Below is a small trained network, with its code and all its weights. Each question gives an input and a class and asks what happens when units are switched off, that is, made to give their printed mean instead of their output.

import numpy as np


def w(rows, s, z=0):
    codes = np.array(rows[::2]) - 128.0
    scale = np.full(codes.shape[1], s)
    scale[-1] = z or s
    return codes * scale


def norm(h):
    return h / np.sqrt((h * h).mean(-1, keepdims=True) + 1e-5)


def f(y):
    return y / 2 * (1 + np.tanh(0.7978845608 * (y + 0.044715 * y**3)))


def log_softmax(a):
    a = a - a.max(-1, keepdims=True)
    return a - np.log(np.exp(a).sum(-1, keepdims=True))


def net(x, mask):
    res = np.array(x, float).reshape(1, 6) / 4 @ E
    u = 0
    for l in range(3):
        y = f(norm(res) @ A[l][:, :-1].T + A[l][:, -1])
        res = res + np.where(mask[u : u + 4], y, B[l][:, -1]) @ B[l][:, :-1]
        u += 4
    return log_softmax(norm(res)[-1] @ U[:, :-1].T + U[:, -1])


A, B = {}, {}
E = w([
[116,126,111,129,136,142,216,184],'x0',
[118,19,74,54,96,108,146,202],'x1',
[107,126,133,52,68,98,117,69],'x2',
[188,124,170,6,213,115,86,89],'x3',
[79,131,60,101,171,146,114,101],'x4',
[77,109,201,156,167,138,116,81],'x5',
],0.014)
A[0] = w([
[127,96,68,165,106,81,87,128,3],'L0N0',
[59,125,32,101,193,127,145,100,91],'L0N1',
[95,91,233,76,139,139,123,121,117],'L0N2',
[211,110,187,164,249,161,122,184,151],'L0N3',
],0.013,0.0056)
B[0] = w([
[127,45,71,115,88,86,55,92,135],'L0N0',
[147,100,51,157,182,179,85,183,215],'L0N1',
[27,79,243,108,112,96,61,131,214],'L0N2',
[123,121,113,182,202,246,154,112,253],'L0N3',
],0.014,0.0073)
A[1] = w([
[124,87,159,69,128,76,100,122,52],'L1N0',
[175,10,154,46,134,161,157,107,100],'L1N1',
[77,179,155,145,218,128,172,100,98],'L1N2',
[100,87,165,100,54,118,147,169,2],'L1N3',
],0.014,0.0052)
B[1] = w([
[140,32,150,77,88,69,81,54,211],'L1N0',
[33,251,121,219,143,87,89,89,245],'L1N1',
[111,139,183,166,68,151,67,115,255],'L1N2',
[42,160,161,141,16,53,161,175,173],'L1N3',
],0.011,0.006)
A[2] = w([
[36,239,114,208,160,92,87,131,171],'L2N0',
[102,148,172,87,229,86,121,145,25],'L2N1',
[135,105,74,129,125,241,204,203,2],'L2N2',
[144,145,82,35,180,63,87,1,32],'L2N3',
],0.0093,0.0066)
B[2] = w([
[201,186,165,244,191,134,134,121,254],'L2N0',
[215,155,166,198,212,86,4,58,132],'L2N1',
[50,106,106,129,220,114,120,153,171],'L2N2',
[226,154,27,104,143,87,87,144,174],'L2N3',
],0.011,0.0088)
U = w([
[133,191,143,167,49,69,251,201,120],'0',
[90,71,55,161,189,219,167,210,174],'1',
[133,42,239,122,157,97,157,105,42],'2',
[47,88,215,70,60,56,110,134,134],'3',
[239,206,93,53,156,132,71,135,49],'4',
[122,100,139,83,100,58,42,27,169],'5',
[203,34,221,27,178,155,228,133,1],'6',
[83,227,222,223,183,217,98,60,205],'7',
],0.018,0.014)

Each question gives the input, the list of numbers given to net, and the class t.
The units are the neurons (one row each of A and B). Each row of codes is followed by its name. A weight is (code - 128) times the scale printed after its matrix; where a second scale follows, it is the last column's (A, B and U).
mask holds one flag per neuron, layer by layer. A switched-off neuron (its flag False) gives its mean, the last column of its row in B, instead of its output. The means were averaged over made-up inputs and are rounded, as every weight is.
A unit's drop is (log p(t) with every unit on - log p(t) with that unit switched off) / (log p(t) with every unit on - log p(t) with every unit switched off).
The circuit of an input: a set's keep is (log p(t) with only the set's units on - log p(t) with every unit switched off) / (log p(t) with every unit on - log p(t) with every unit switched off). Starting from all 12 units, units are removed one at a time, each time the one whose removal leaves the highest keep (on an exact tie, the one counted first), for as long as the keep stays at least 0.8.
circuit, biggest first: the units of the circuit, biggest drop first
k most important neurons: the k neurons with the biggest drops, biggest first
top k neurons in layer l: the k neurons of layer l with the biggest drops, biggest first
input [-5,-5,5,4,3,-6], class 4: circuit, biggest first	L2N3
input [6,8,6,3,0,-2], class 3: 2 most important neurons	L0N3, L1N3
input [4,7,0,6,5,7], class 7: 2 most important neurons	L1N1, L0N1
input [8,-5,5,-5,5,-6], class 1: circuit, biggest first	L1N1, L0N1
input [0,7,-3,-4,0,1], class 0: circuit, biggest first	L0N3, L1N3
input [-2,0,-3,8,6,-8], class 1: circuit, biggest first	L0N1, L0N3
input [4,1,0,-4,-5,2], class 0: top 2 neurons in layer 0	L0N3, L0N1
input [-3,6,-1,1,0,-5], class 5: 2 most important neurons	L0N3, L0N0
input [-3,-5,6,-2,-2,-7], class 4: top 2 neurons in layer 0	L0N3, L0N2
input [8,-4,4,5,-1,-8], class 4: 2 most important neurons	L0N3, L1N3
input [-2,6,-1,7,0,1], class 7: top 2 neurons in layer 0	L0N3, L0N0
input [0,6,4,1,-3,-6], class 0: 3 most important neurons	L0N2, L1N1, L1N3
input [-4,-2,6,-7,5,-3], class 1: circuit, biggest first	L1N1, L0N2, L1N2
input [7,-1,6,7,-5,-1], class 5: circuit, biggest first	L1N0
input [2,5,3,0,1,3], class 3: 2 most important neurons	L0N3, L0N2
input [2,1,2,3,1,5], class 5: 2 most important neurons	L0N2, L1N0
input [1,-1,4,4,-7,0], class 3: 2 most important neurons	L0N2, L1N0
input [-1,2,5,-2,0,-4], class 3: 4 most important neurons	L0N3, L1N3, L0N1, L0N0
input [8,1,-2,-5,-1,-8], class 0: 2 most important neurons	L0N3, L0N1
input [-3,3,1,-8,-2,-5], class 0: circuit, biggest first	L0N3
input [-7,-6,7,4,0,7], class 5: 2 most important neurons	L0N3, L1N0
input [4,6,-2,0,-4,-8], class 0: 2 most important neurons	L0N3, L0N1
input [7,-5,8,-6,8,-3], class 1: top 2 neurons in layer 0	L0N1, L0N2
